Below are the code and all the weights of a small trained network. Each question names an input and a target symbol and asks about switching units off, where a switched-off unit gives its printed mean instead of its output.

import numpy as np


def w(rows, s, z=0):
    codes = np.array(rows[::2]) - 128.0
    scale = np.full(codes.shape[1], s)
    scale[-1] = z or s
    return codes * scale


def f(y):
    return y / 2 * (1 + np.tanh(0.7978845608 * (y + 0.044715 * y**3)))


def softmax(a):
    e = np.exp(a - a.max(-1, keepdims=True))
    return e / e.sum(-1, keepdims=True)


def log_softmax(a):
    a = a - a.max(-1, keepdims=True)
    return a - np.log(np.exp(a).sum(-1, keepdims=True))


def net(x, mask):
    ids = ['ΔΦαγεζηθλμξστ'.index(c) for c in x.split()]
    T = len(ids)
    res = E[ids] + P[:T]
    r = res
    for j in range(3):
        rows = slice(3 * j, 3 * j + 3)
        q, k, v = (r @ M[0][rows].T for M in (Q, K, V))
        z = softmax(np.where(np.tri(T) > 0, q @ k.T / 3**0.5, -1e9)) @ v
        o = O[0][rows]
        res = res + np.where(mask[j], z, o[:, -1]) @ o[:, :-1]
    y = f(res @ A[0][:, :-1].T + A[0][:, -1])
    res = res + np.where(mask[3:11], y, B[0][:, -1]) @ B[0][:, :-1]
    return log_softmax(res[-1] @ U[:, :-1].T + U[:, -1])


Q, K, V, O, A, B = {}, {}, {}, {}, {}, {}
E = w([
[89,136,103,201],'Δ',
[89,46,139,107],'Φ',
[195,166,154,76],'α',
[51,90,103,151],'γ',
[90,139,62,89],'ε',
[148,89,152,56],'ζ',
[100,56,177,192],'η',
[119,190,83,141],'θ',
[173,183,125,143],'λ',
[67,100,139,219],'μ',
[134,191,66,56],'ξ',
[126,112,182,251],'σ',
[150,90,181,163],'τ',
],0.025)
P = w([
[197,41,77,189],'0',
[72,246,180,83],'1',
[196,46,81,196],'2',
[79,245,181,114],'3',
[196,47,84,196],'4',
[83,240,183,134],'5',
[198,48,83,198],'6',
[85,238,185,151],'7',
[201,50,84,203],'8',
[88,236,187,165],'9',
],0.012)
Q[0] = w([
[73,154,3,112],'H0',
[172,120,155,93],'H0',
[196,187,99,157],'H0',
[150,138,78,148],'H1',
[145,135,165,105],'H1',
[117,112,116,108],'H1',
[122,76,148,132],'H2',
[149,160,115,156],'H2',
[144,211,160,70],'H2',
],0.021)
K[0] = w([
[70,146,21,111],'H0',
[189,115,150,9],'H0',
[240,233,78,180],'H0',
[131,156,37,160],'H1',
[173,126,169,103],'H1',
[118,104,123,105],'H1',
[160,52,138,48],'H2',
[131,172,73,154],'H2',
[59,180,147,101],'H2',
],0.015)
V[0] = w([
[77,75,92,149],'H0',
[198,88,1,34],'H0',
[170,177,141,187],'H0',
[129,135,125,133],'H1',
[106,133,130,123],'H1',
[231,67,103,125],'H1',
[142,122,74,136],'H2',
[81,166,139,123],'H2',
[124,149,165,125],'H2',
],0.0063)
O[0] = w([
[50,153,137,193,156],'H0',
[254,110,32,199,3],'H0',
[124,105,126,64,183],'H0',
[141,127,108,120,132],'H1',
[120,131,120,138,125],'H1',
[96,144,197,65,121],'H1',
[143,154,86,123,140],'H2',
[90,109,201,85,96],'H2',
[114,94,163,115,115],'H2',
],0.0059,0.0056)
A[0] = w([
[11,160,210,120,149],'N0',
[26,243,157,2,39],'N1',
[83,11,97,186,1],'N2',
[133,164,62,193,197],'N3',
[168,3,65,123,139],'N4',
[216,48,84,26,94],'N5',
[250,49,216,229,122],'N6',
[143,218,142,31,171],'N7',
],0.0086,0.016)
B[0] = w([
[142,153,83,92,252],'N0',
[193,9,112,121,180],'N1',
[27,191,52,16,145],'N2',
[150,150,239,97,205],'N3',
[68,32,144,88,180],'N4',
[125,170,70,155,145],'N5',
[175,164,70,186,196],'N6',
[55,138,106,144,187],'N7',
],0.013,0.015)
U = w([
[188,164,132,125,170],'Δ',
[76,251,140,123,199],'Φ',
[148,147,188,120,134],'α',
[59,118,171,152,44],'γ',
[131,92,141,187,153],'ε',
[161,87,86,119,43],'ζ',
[86,134,194,194,153],'η',
[98,64,115,141,1],'θ',
[151,72,170,109,86],'λ',
[103,174,129,198,148],'μ',
[144,164,61,135,43],'ξ',
[59,132,77,200,92],'σ',
[156,137,75,22,148],'τ',
],0.015,0.0075)

Each question gives the input, a string of symbols that net reads in full, and the target symbol t.
The units are the heads (3 rows each of Q, K, V and O) and the neurons (one row each of A and B). Each row of codes is followed by its name. A weight is (code - 128) times the scale printed after its matrix; where a second scale follows, it is the last column's (O, A, B and U).
mask holds one flag per unit, heads first, then neurons. A switched-off unit (its flag False) gives its mean, the last column of its rows in O or B, instead of its output. The means were averaged over made-up inputs and are rounded, as every weight is.
A unit's drop is (log p(t) with every unit on - log p(t) with that unit switched off) / (log p(t) with every unit on - log p(t) with every unit switched off).
The circuit of an input: a set's keep is (log p(t) with only the set's units on - log p(t) with every unit switched off) / (log p(t) with every unit on - log p(t) with every unit switched off). Starting from all 11 units, units are removed one at a time, each time the one whose removal leaves the highest keep (on an exact tie, the one counted first), for as long as the keep stays at least 0.8.
units of the circuit, in order: the units of the circuit, biggest drop first
unit that matters most: the unit with the biggest drop
k most important neurons: the k neurons with the biggest drops, biggest first
heads that matter: for each layer, one digit per head in row order, 1 if its drop is at least 0.15 and else 0, layers parted by /
drop when u is switched off: that unit's drop, to one decimal
input τ ε μ θ, target τ: heads that matter	001
input Δ Φ γ γ ε σ λ Φ, target Φ: heads that matter	110
input λ λ ζ, target ζ: units of the circuit, in order	H0; N6
input η η η λ τ α γ η α, target ξ: units of the circuit, in order	N5; H0; N6
input Δ λ η η, target Φ: 2 most important neurons	N0; N1
input ζ η Φ λ Φ η Δ η α ζ, target Φ: 2 most important neurons	N1; N4
input λ λ σ ε θ α σ σ, target Φ: units of the circuit, in order	N0; H0
input η σ η η Δ α ε λ, target τ: units of the circuit, in order	H0; N1
input η Φ λ, target Δ: unit that matters most	H0
input ζ η α ζ, target Φ: units of the circuit, in order	H0; N7; N1
input λ Φ λ τ τ η ξ τ, target Φ: 3 most important neurons	N1; N4; N0
input η η θ γ, target τ: units of the circuit, in order	N0; N1
input η λ η, target σ: units of the circuit, in order	N6; N2
input Φ ζ μ Δ α ζ γ, target γ: unit that matters most	N3
input α η η λ, target τ: heads that matter	101
input τ γ Φ ε η η ξ λ γ τ, target Φ: heads that matter	000
input τ γ ε η θ, target α: heads that matter	100
input η Φ η σ Φ ε Δ Φ, target Φ: units of the circuit, in order	N1; N4
input σ λ μ σ γ ζ σ, target μ: heads that matter	000
input η η Φ α τ τ ζ, target ζ: unit that matters most	N4
input τ γ τ λ λ η μ α Φ η, target Φ: heads that matter	011
input μ η η α Φ μ θ Δ, target τ: units of the circuit, in order	H0; N0; N1
input Δ λ λ η Δ ε θ γ, target τ: 4 most important neurons	N0; N1; N7; N6
input Φ ε ε ζ η μ, target τ: drop when H0 is switched off	1.2
input η ε α θ η η η λ Δ Φ, target τ: drop when H0 is switched off	0.7
